Below are the code and all the weights of a small trained network. Each question names an input and a target symbol and asks about switching units off, where a switched-off unit gives its printed mean instead of its output.

import numpy as np


def w(rows, s, z=0):
    codes = np.array(rows[::2]) - 128.0
    scale = np.full(codes.shape[1], s)
    scale[-1] = z or s
    return codes * scale


def f(y):
    return np.maximum(y, 0)


def softmax(a):
    e = np.exp(a - a.max(-1, keepdims=True))
    return e / e.sum(-1, keepdims=True)


def log_softmax(a):
    a = a - a.max(-1, keepdims=True)
    return a - np.log(np.exp(a).sum(-1, keepdims=True))


def net(x, mask):
    ids = ['αβγδεηθλμπτφψω'.index(c) for c in x.split()]
    T = len(ids)
    res = E[ids] + P[:T]
    r = res
    for j in range(3):
        rows = slice(4 * j, 4 * j + 4)
        q, k, v = (r @ M[0][rows].T for M in (Q, K, V))
        z = softmax(np.where(np.tri(T) > 0, q @ k.T / 4**0.5, -1e9)) @ v
        o = O[0][rows]
        res = res + np.where(mask[j], z, o[:, -1]) @ o[:, :-1]
    y = f(res @ A[0][:, :-1].T + A[0][:, -1])
    res = res + np.where(mask[3:19], y, B[0][:, -1]) @ B[0][:, :-1]
    return log_softmax(res[-1] @ U[:, :-1].T + U[:, -1])


Q, K, V, O, A, B = {}, {}, {}, {}, {}, {}
E = w([
[149,163,235,183,198,118,87,205,113,95,83,114],'α',
[102,174,191,166,130,110,172,254,138,121,128,210],'β',
[168,91,215,76,96,64,128,182,53,149,225,224],'γ',
[64,209,176,158,167,160,116,109,66,57,39,157],'δ',
[92,154,133,101,185,104,111,59,98,90,52,250],'ε',
[68,150,195,17,123,64,219,175,165,142,169,121],'η',
[132,110,132,144,143,114,44,113,89,117,116,150],'θ',
[112,155,196,29,140,135,136,114,130,127,188,25],'λ',
[49,103,106,120,13,70,166,202,99,165,217,146],'μ',
[137,76,122,66,104,88,79,127,158,189,225,87],'π',
[11,158,83,128,142,150,137,143,246,162,129,68],'τ',
[240,196,103,79,142,175,121,87,147,161,164,129],'φ',
[202,163,91,92,121,94,125,117,135,125,60,7],'ψ',
[184,205,3,177,98,182,147,109,146,155,94,149],'ω',
],0.01)
P = w([
[121,104,150,105,133,161,109,184,88,148,56,138],'0',
[117,61,153,249,151,72,203,51,121,103,174,123],'1',
[119,112,51,99,211,133,109,174,63,112,148,141],'2',
[117,206,104,148,130,46,100,117,96,178,163,125],'3',
[142,91,63,94,110,169,112,183,133,39,150,127],'4',
[130,129,106,168,48,82,141,82,196,29,189,108],'5',
[122,57,71,58,104,225,127,185,77,102,148,117],'6',
],0.014)
Q[0] = w([
[127,99,110,130,146,126,140,106,101,115,137,101],'h1',
[140,106,146,167,170,128,167,103,138,74,160,113],'h1',
[125,103,135,128,114,110,149,129,120,127,130,106],'h1',
[151,143,125,134,107,107,126,99,121,133,131,117],'h1',
[135,164,217,133,49,155,96,112,159,235,64,146],'h2',
[136,178,196,178,59,75,109,68,189,101,148,141],'h2',
[103,144,142,125,169,137,138,135,64,252,93,119],'h2',
[115,199,60,90,152,101,86,156,110,134,146,112],'h2',
[149,111,150,161,102,97,135,92,188,36,165,133],'h3',
[138,90,128,115,123,127,133,156,117,87,119,123],'h3',
[117,98,190,164,97,149,134,105,119,171,94,143],'h3',
[139,189,164,108,64,103,76,127,157,148,110,148],'h3',
],0.037)
K[0] = w([
[125,112,96,104,137,121,117,156,105,141,113,111],'h1',
[127,178,128,116,142,103,85,139,125,133,124,127],'h1',
[111,124,126,129,122,103,135,119,108,133,111,103],'h1',
[140,149,162,146,139,145,158,112,141,183,163,125],'h1',
[139,94,253,171,163,132,160,157,112,99,104,168],'h2',
[102,174,150,146,202,74,119,143,89,183,138,138],'h2',
[137,49,191,145,74,187,163,89,161,155,80,135],'h2',
[164,108,89,167,130,135,184,112,124,179,115,80],'h2',
[92,204,105,110,172,64,88,153,105,142,154,133],'h3',
[134,144,77,100,112,113,100,130,136,65,156,124],'h3',
[96,95,222,137,125,113,85,151,125,115,125,166],'h3',
[118,109,161,166,173,110,137,128,79,140,143,132],'h3',
],0.037)
V[0] = w([
[124,133,129,130,111,171,111,138,88,133,158,122],'h1',
[41,99,123,100,126,106,140,100,152,135,108,80],'h1',
[149,124,144,152,92,116,150,83,97,142,151,115],'h1',
[118,133,113,155,144,179,145,114,110,155,152,150],'h1',
[132,26,51,170,81,85,29,98,125,172,87,208],'h2',
[150,101,191,129,188,200,17,110,230,192,228,159],'h2',
[173,54,138,124,150,41,116,206,157,168,146,41],'h2',
[125,114,93,67,121,86,253,146,179,167,121,236],'h2',
[211,139,86,124,168,102,181,113,172,149,51,124],'h3',
[61,126,45,170,108,175,126,134,179,185,124,81],'h3',
[160,196,131,214,147,162,171,227,126,122,153,148],'h3',
[11,109,157,157,177,120,79,166,188,113,120,125],'h3',
],0.018)
O[0] = w([
[121,155,147,121,162,125,138,146,146,141,105,123,165],'h1',
[175,153,116,155,131,151,110,125,140,111,148,148,95],'h1',
[109,101,148,152,164,124,145,106,125,94,122,144,69],'h1',
[144,131,166,120,115,124,138,138,147,130,122,81,112],'h1',
[104,127,155,129,166,198,100,174,101,81,254,114,160],'h2',
[202,71,157,134,243,90,93,132,105,170,182,203,2],'h2',
[140,76,176,99,140,164,255,89,80,110,158,141,192],'h2',
[33,50,158,119,79,167,102,111,231,139,143,122,56],'h2',
[184,125,64,157,101,193,94,86,136,145,118,93,106],'h3',
[106,229,160,120,160,181,120,72,124,173,130,156,91],'h3',
[122,105,184,86,133,140,94,123,100,216,111,89,144],'h3',
[128,191,171,57,140,121,133,117,155,75,83,178,136],'h3',
],0.011,0.0087)
A[0] = w([
[198,85,99,115,151,192,116,177,156,182,116,187,45],'n1',
[155,152,129,228,109,29,110,74,151,103,164,119,90],'n2',
[107,117,198,245,109,110,150,53,142,154,185,110,103],'n3',
[122,195,134,211,120,65,118,56,131,145,148,144,53],'n4',
[127,147,152,75,132,154,103,155,118,127,100,162,58],'n5',
[145,133,160,222,160,93,173,35,163,152,167,127,3],'n6',
[116,97,152,174,146,79,166,67,146,106,178,141,164],'n7',
[172,122,169,173,115,64,171,54,148,100,134,133,54],'n8',
[134,86,113,50,171,180,68,199,178,138,113,198,19],'n9',
[117,123,122,110,104,99,137,136,161,154,86,138,4],'n10',
[137,147,172,240,89,55,125,9,186,176,166,123,44],'n11',
[160,144,141,203,138,104,168,92,124,122,190,131,103],'n12',
[104,105,184,185,112,40,167,53,166,141,137,98,83],'n13',
[112,135,108,116,130,177,106,135,182,117,151,128,109],'n14',
[140,70,91,78,161,185,87,189,106,144,105,123,61],'n15',
[111,95,111,137,172,162,132,157,101,102,121,155,55],'n16',
],0.012,0.0062)
B[0] = w([
[60,100,91,97,186,107,119,106,160,81,116,91,157],'n1',
[83,122,202,55,142,173,228,119,164,176,148,122,207],'n2',
[156,181,58,37,141,86,127,105,141,149,111,86,208],'n3',
[189,77,147,151,122,130,137,106,173,109,182,76,172],'n4',
[146,87,48,106,157,135,135,146,160,135,164,106,207],'n5',
[192,101,127,73,36,154,133,172,128,167,184,180,178],'n6',
[106,185,163,198,156,172,146,176,155,163,60,80,249],'n7',
[10,153,94,144,88,87,99,155,119,169,185,129,232],'n8',
[120,186,176,180,73,105,151,83,125,76,69,107,188],'n9',
[148,125,195,126,148,136,61,112,76,140,150,61,200],'n10',
[128,154,156,167,139,104,126,233,79,25,61,112,183],'n11',
[133,91,136,179,167,152,64,89,92,101,51,151,228],'n12',
[209,101,97,146,140,148,93,73,153,103,145,226,234],'n13',
[125,92,131,109,173,108,107,145,64,154,99,205,211],'n14',
[183,165,158,178,105,149,157,152,193,159,141,178,217],'n15',
[131,110,109,82,90,111,91,116,123,150,190,88,211],'n16',
],0.013,0.012)
U = w([
[254,104,100,130,164,98,187,156,104,170,56,125,40],'α',
[193,152,139,149,122,89,157,100,142,180,112,64,57],'β',
[209,129,138,187,109,93,198,112,129,170,115,135,78],'γ',
[186,138,66,139,147,87,107,143,114,147,97,65,9],'δ',
[191,132,89,181,115,92,124,133,124,110,76,133,68],'ε',
[222,84,102,137,121,109,120,70,110,152,114,119,160],'η',
[229,156,84,149,127,101,136,126,118,119,202,118,164],'θ',
[182,139,90,161,141,13,160,83,79,197,119,116,252],'λ',
[144,81,82,105,132,119,151,152,129,137,116,115,140],'μ',
[181,125,130,201,201,114,162,94,86,137,104,88,167],'π',
[199,193,94,123,165,106,170,71,147,149,101,144,144],'τ',
[180,94,49,191,165,80,148,110,180,175,123,80,209],'φ',
[198,120,59,179,99,133,191,87,95,144,103,87,158],'ψ',
[196,151,90,157,129,136,120,117,109,217,116,124,63],'ω',
],0.0034,0.0028)

Each question gives the input, a string of symbols that net reads in full, and the target symbol t.
The units are the heads (4 rows each of Q, K, V and O) and the neurons (one row each of A and B). Each row of codes is followed by its name. A weight is (code - 128) times the scale printed after its matrix; where a second scale follows, it is the last column's (O, A, B and U).
mask holds one flag per unit, heads first, then neurons. A switched-off unit (its flag False) gives its mean, the last column of its rows in O or B, instead of its output. The means were averaged over made-up inputs and are rounded, as every weight is.
A unit's drop is (log p(t) with every unit on - log p(t) with that unit switched off) / (log p(t) with every unit on - log p(t) with every unit switched off).
The circuit of an input: a set's keep is (log p(t) with only the set's units on - log p(t) with every unit switched off) / (log p(t) with every unit on - log p(t) with every unit switched off). Starting from the 12 units with the biggest drops (on a tie, the unit counted first), units are removed one at a time, each time the one whose removal leaves the highest keep (on an exact tie, the one counted first), for as long as the keep stays at least 0.8.
units of the circuit, in order: the units of the circuit, biggest drop first
most important unit: the unit with the biggest drop
k most important neurons: the k neurons with the biggest drops, biggest first
heads that matter: for each layer, one digit per head in row order, 1 if its drop is at least 0.15 and else 0, layers parted by /
input δ δ α π θ λ, target ω: 2 most important neurons => n6, n7
input ε λ λ θ θ α, target π: heads that matter => 010
input θ ψ θ δ θ δ, target β: most important unit => h2
input τ α μ, target τ: heads that matter => 001
input φ β λ θ, target η: units of the circuit, in order => h3, h2, n13, h1
input λ θ π η, target π: units of the circuit, in order => h2, h1, n12
input ψ λ π μ, target γ: 3 most important neurons => n2, n6, n8
input θ φ θ ψ ε π, target ψ: units of the circuit, in order => h2, h3
input δ ψ φ τ η, target φ: units of the circuit, in order => h3, h2, n1
input δ θ θ, target θ: units of the circuit, in order => h2, n16
input μ γ μ α η η, target λ: units of the circuit, in order => h2, n8
input α ψ ψ α α ω δ, target ω: heads that matter => 011
input μ δ τ η θ, target τ: heads that matter => 001
input θ γ θ η, target φ: heads that matter => 111
input β δ θ τ θ μ, target θ: 3 most important neurons => n4, n6, n5
input ε π ω β λ β, target η: most important unit => h3
input α θ ψ α μ π, target λ: heads that matter => 011
input τ θ η λ α, target λ: heads that matter => 010
input μ θ θ, target μ: heads that matter => 011
input θ η θ β ψ θ, target η: heads that matter => 011
input π δ φ θ α α φ, target φ: heads that matter => 011
input π α δ λ μ, target μ: heads that matter => 010
input α ε π θ φ ω φ, target ω: most important unit => h3
input μ λ θ τ φ ψ, target θ: 2 most important neurons => n4, n6
input μ λ α η ε, target η: units of the circuit, in order => h2, n13, n10
